Below is a small trained network, with its code and all its weights. Each question gives an input and a target symbol and asks what happens when units are switched off, that is, made to give their printed mean instead of their output.

import numpy as np


def w(rows, s, z=0):
    codes = np.array(rows[::2]) - 128.0
    scale = np.full(codes.shape[1], s)
    scale[-1] = z or s
    return codes * scale


def f(y):
    return y / 2 * (1 + np.tanh(0.7978845608 * (y + 0.044715 * y**3)))


def softmax(a):
    e = np.exp(a - a.max(-1, keepdims=True))
    return e / e.sum(-1, keepdims=True)


def log_softmax(a):
    a = a - a.max(-1, keepdims=True)
    return a - np.log(np.exp(a).sum(-1, keepdims=True))


def net(x, mask):
    ids = ['ΔΘΛΠΨΩαβζμστφ'.index(c) for c in x.split()]
    T = len(ids)
    res = E[ids] + P[:T]
    q, k, v = (res @ M[0].T for M in (Q, K, V))
    z = softmax(np.where(np.tri(T) > 0, q @ k.T / 4**0.5, -1e9)) @ v
    res = res + np.where(mask[0], z, O[0][:, -1]) @ O[0][:, :-1]
    y = f(res @ A[0][:, :-1].T + A[0][:, -1])
    res = res + np.where(mask[1:17], y, B[0][:, -1]) @ B[0][:, :-1]
    return log_softmax(res[-1] @ U[:, :-1].T + U[:, -1])


Q, K, V, O, A, B = {}, {}, {}, {}, {}, {}
E = w([
[153,114,175],'Δ',
[7,116,127],'Θ',
[137,156,108],'Λ',
[159,98,171],'Π',
[157,173,64],'Ψ',
[133,125,138],'Ω',
[116,185,132],'α',
[145,172,108],'β',
[47,89,179],'ζ',
[61,162,87],'μ',
[201,208,51],'σ',
[205,158,161],'τ',
[177,41,149],'φ',
],0.02)
P = w([
[129,253,184],'0',
[141,123,48],'1',
[146,116,49],'2',
[146,122,48],'3',
[151,123,52],'4',
[155,129,46],'5',
[159,132,47],'6',
[160,136,43],'7',
[161,142,40],'8',
[163,145,40],'9',
[166,151,48],'10',
[162,155,58],'11',
],0.0079)
Q[0] = w([
[24,151,222],'H0',
[245,180,67],'H0',
[40,172,185],'H0',
[181,131,233],'H0',
],0.011)
K[0] = w([
[161,59,85],'H0',
[159,163,191],'H0',
[110,9,66],'H0',
[223,110,114],'H0',
],0.013)
V[0] = w([
[42,65,159],'H0',
[60,162,82],'H0',
[74,158,249],'H0',
[60,112,130],'H0',
],0.016)
O[0] = w([
[122,232,237,4],'H0',
[112,116,92,136],'H0',
[215,180,171,102],'H0',
[2,171,180,72],'H0',
],0.0062,0.023)
A[0] = w([
[1,79,189,174],'N0',
[166,107,141,163],'N1',
[58,238,12,90],'N2',
[180,178,167,60],'N3',
[158,131,85,139],'N4',
[213,249,204,75],'N5',
[129,174,104,182],'N6',
[108,218,78,189],'N7',
[145,101,67,67],'N8',
[150,88,202,138],'N9',
[30,88,62,201],'N10',
[218,125,102,51],'N11',
[167,125,198,136],'N12',
[61,199,87,254],'N13',
[149,54,127,88],'N14',
[98,10,201,140],'N15',
],0.0098,0.0056)
B[0] = w([
[140,254,80,138],'N0',
[179,106,129,162],'N1',
[42,82,183,199],'N2',
[89,208,89,136],'N3',
[115,99,146,226],'N4',
[146,161,119,149],'N5',
[128,79,185,150],'N6',
[95,101,214,162],'N7',
[85,145,170,252],'N8',
[9,88,159,128],'N9',
[124,149,207,222],'N10',
[117,174,119,239],'N11',
[79,114,59,130],'N12',
[229,32,189,148],'N13',
[57,190,87,200],'N14',
[106,194,175,143],'N15',
],0.0076,0.021)
U = w([
[140,219,98,95],'Δ',
[101,167,190,1],'Θ',
[170,75,165,90],'Λ',
[143,193,116,105],'Π',
[110,68,155,100],'Ψ',
[171,112,170,117],'Ω',
[193,48,182,216],'α',
[160,92,152,61],'β',
[81,236,126,25],'ζ',
[149,57,224,83],'μ',
[34,154,75,121],'σ',
[213,115,1,89],'τ',
[138,74,152,225],'φ',
],0.0096,0.0043)

Each question gives the input, a string of symbols that net reads in full, and the target symbol t.
The units are the heads (4 rows each of Q, K, V and O) and the neurons (one row each of A and B). Each row of codes is followed by its name. A weight is (code - 128) times the scale printed after its matrix; where a second scale follows, it is the last column's (O, A, B and U).
mask holds one flag per unit, heads first, then neurons. A switched-off unit (its flag False) gives its mean, the last column of its rows in O or B, instead of its output. The means were averaged over made-up inputs and are rounded, as every weight is.
A unit's drop is (log p(t) with every unit on - log p(t) with that unit switched off) / (log p(t) with every unit on - log p(t) with every unit switched off).
The circuit of an input: a set's keep is (log p(t) with only the set's units on - log p(t) with every unit switched off) / (log p(t) with every unit on - log p(t) with every unit switched off). Starting from the 12 units with the biggest drops (on a tie, the unit counted first), units are removed one at a time, each time the one whose removal leaves the highest keep (on an exact tie, the one counted first), for as long as the keep stays at least 0.8.
units of the circuit, in order: the units of the circuit, biggest drop first
top k neurons: the k neurons with the biggest drops, biggest first
drop of u: that unit's drop, to one decimal
input Θ σ σ φ τ μ Ψ, target Θ: units of the circuit, in order : (H0, N13)
input σ σ σ τ μ τ σ, target σ: units of the circuit, in order : (H0, N14, N8, N2)
input μ μ α Π Ψ β, target μ: units of the circuit, in order : (H0, N13, N14)
input Π α τ σ σ Π σ Ψ τ σ Ω μ, target μ: units of the circuit, in order : (N13, H0, N14)
input τ σ σ τ τ τ σ σ σ Δ, target τ: units of the circuit, in order : (N2, N7, H0)
input τ φ φ Λ τ σ τ Δ σ φ, target τ: units of the circuit, in order : (H0, N10, N2)
input σ τ φ σ μ φ σ ζ σ Δ σ Δ, target σ: units of the circuit, in order : (H0, N14)
input Δ σ σ Δ ζ φ σ σ, target Δ: units of the circuit, in order : (H0)
input τ σ τ σ τ σ φ τ α β, target τ: top 2 neurons : (N10, N2)
input φ Π σ σ Ψ Ψ ζ, target ζ: top 2 neurons : (N0, N15)
input σ φ σ σ μ α τ, target τ: top 2 neurons : (N2, N7)
input σ ζ τ φ σ Ω, target σ: drop of N14 : 0.5
input σ Λ φ σ σ Θ φ σ μ Θ Π, target σ: drop of N12 : 0.0
input Θ Δ σ σ σ, target Θ: drop of H0 : 0.9
